Below are the code and all the weights of a small trained network. Each question names an input and a class and asks about switching units off, where a switched-off unit gives its printed mean instead of its output.

import numpy as np


def w(rows, s, z=0):
    codes = np.array(rows[::2]) - 128.0
    scale = np.full(codes.shape[1], s)
    scale[-1] = z or s
    return codes * scale


def norm(h):
    return h / np.sqrt((h * h).mean(-1, keepdims=True) + 1e-5)


def f(y):
    return y / 2 * (1 + np.tanh(0.7978845608 * (y + 0.044715 * y**3)))


def log_softmax(a):
    a = a - a.max(-1, keepdims=True)
    return a - np.log(np.exp(a).sum(-1, keepdims=True))


def net(x, mask):
    res = np.array(x, float).reshape(1, 3) / 4 @ E
    u = 0
    for l in range(2):
        y = f(norm(res) @ A[l][:, :-1].T + A[l][:, -1])
        res = res + np.where(mask[u : u + 15], y, B[l][:, -1]) @ B[l][:, :-1]
        u += 15
    return log_softmax(norm(res)[-1] @ U[:, :-1].T + U[:, -1])


A, B = {}, {}
E = w([
[181,91,200,255,57],'x0',
[118,240,148,145,121],'x1',
[175,97,185,90,37],'x2',
],0.0073)
A[0] = w([
[68,227,117,139,149,157],'0.n0',
[96,154,114,102,102,106],'0.n1',
[215,127,115,173,162,77],'0.n2',
[141,201,175,115,98,129],'0.n3',
[215,153,117,141,45,74],'0.n4',
[92,159,123,92,115,30],'0.n5',
[179,122,167,173,94,52],'0.n6',
[154,176,114,170,112,73],'0.n7',
[213,85,73,176,171,89],'0.n8',
[118,179,104,65,136,168],'0.n9',
[131,150,73,65,163,41],'0.n10',
[39,155,86,41,146,3],'0.n11',
[84,114,172,250,119,195],'0.n12',
[103,176,106,60,208,91],'0.n13',
[205,182,111,93,179,33],'0.n14',
],0.013,0.0046)
B[0] = w([
[231,61,130,138,178,199],'0.n0',
[129,101,81,117,119,135],'0.n1',
[101,189,108,120,89,148],'0.n2',
[95,144,48,104,155,174],'0.n3',
[109,162,173,182,89,187],'0.n4',
[72,123,67,156,100,132],'0.n5',
[104,136,146,179,78,190],'0.n6',
[151,127,135,163,189,147],'0.n7',
[58,117,149,126,116,164],'0.n8',
[175,138,45,85,81,183],'0.n9',
[126,64,81,212,95,169],'0.n10',
[137,50,29,205,71,189],'0.n11',
[97,254,175,174,127,254],'0.n12',
[164,78,78,130,28,198],'0.n13',
[91,103,110,97,128,135],'0.n14',
],0.0095,0.0099)
A[1] = w([
[187,41,179,128,98,114],'1.n0',
[114,143,74,193,190,180],'1.n1',
[230,225,79,96,110,159],'1.n2',
[143,134,167,114,250,148],'1.n3',
[72,115,127,111,93,73],'1.n4',
[170,104,55,167,107,216],'1.n5',
[52,54,152,110,148,35],'1.n6',
[150,141,128,97,65,4],'1.n7',
[120,128,82,199,150,139],'1.n8',
[81,88,62,70,139,74],'1.n9',
[178,27,72,143,144,130],'1.n10',
[183,106,134,119,112,187],'1.n11',
[65,233,187,112,98,117],'1.n12',
[112,104,112,221,140,62],'1.n13',
[105,186,103,57,64,55],'1.n14',
],0.011,0.0033)
B[1] = w([
[175,173,173,95,143,163],'1.n0',
[188,155,162,116,92,175],'1.n1',
[62,79,147,51,172,178],'1.n2',
[110,95,63,227,114,134],'1.n3',
[122,102,107,125,183,130],'1.n4',
[176,171,176,90,141,226],'1.n5',
[60,100,130,79,209,123],'1.n6',
[112,224,111,140,97,127],'1.n7',
[162,135,180,114,118,177],'1.n8',
[77,153,120,254,182,163],'1.n9',
[116,105,181,87,140,228],'1.n10',
[162,145,166,134,146,157],'1.n11',
[103,44,124,99,91,255],'1.n12',
[108,135,146,85,108,166],'1.n13',
[94,236,94,99,127,129],'1.n14',
],0.0093,0.0084)
U = w([
[18,65,186,115,202,72],'0',
[103,158,83,176,150,2],'1',
[193,112,197,57,155,217],'2',
[160,167,167,165,145,23],'3',
[53,190,252,223,42,170],'4',
[219,53,10,114,101,191],'5',
[170,210,158,219,226,98],'6',
[52,207,62,79,68,102],'7',
],0.017,0.0079)

Each question gives the input, the list of numbers given to net, and the class t.
The units are the neurons (one row each of A and B). Each row of codes is followed by its name. A weight is (code - 128) times the scale printed after its matrix; where a second scale follows, it is the last column's (A, B and U).
mask holds one flag per neuron, layer by layer. A switched-off neuron (its flag False) gives its mean, the last column of its row in B, instead of its output. The means were averaged over made-up inputs and are rounded, as every weight is.
A unit's drop is (log p(t) with every unit on - log p(t) with that unit switched off) / (log p(t) with every unit on - log p(t) with every unit switched off).
The circuit of an input: a set's keep is (log p(t) with only the set's units on - log p(t) with every unit switched off) / (log p(t) with every unit on - log p(t) with every unit switched off). Starting from the 12 units with the biggest drops (on a tie, the unit counted first), units are removed one at a time, each time the one whose removal leaves the highest keep (on an exact tie, the one counted first), for as long as the keep stays at least 0.8.
units of the circuit, in order: the units of the circuit, biggest drop first
k most important neurons: the k neurons with the biggest drops, biggest first
k most important neurons of layer l: the k neurons of layer l with the biggest drops, biggest first
input [1,3,-6], class 6: units of the circuit, in order	[0.n0]
input [-3,-1,6], class 7: units of the circuit, in order	[0.n0; 1.n14]
input [3,-8,-3], class 0: units of the circuit, in order	[0.n8; 0.n4; 0.n13]
input [0,4,2], class 2: units of the circuit, in order	[0.n0; 1.n2]
input [-2,-2,6], class 2: 2 most important neurons	[0.n12; 0.n2]
input [1,-7,2], class 2: 3 most important neurons	[0.n12; 1.n0; 0.n3]
input [4,-8,-4], class 4: 2 most important neurons	[0.n12; 1.n2]
input [1,-6,4], class 2: 3 most important neurons	[0.n12; 1.n0; 1.n9]
input [-5,-5,7], class 2: 2 most important neurons	[0.n12; 1.n10]
input [1,-6,-6], class 0: 2 most important neurons	[0.n8; 1.n6]
input [4,8,-3], class 6: 2 most important neurons	[0.n0; 0.n7]
input [-4,3,6], class 5: 2 most important neurons of layer 0	[0.n12; 0.n11]
input [0,6,1], class 2: 2 most important neurons	[0.n0; 1.n2]
input [0,2,3], class 7: units of the circuit, in order	[0.n3]
input [8,8,-7], class 6: 2 most important neurons	[0.n0; 0.n7]
input [-1,-6,2], class 0: 2 most important neurons	[0.n13; 0.n0]
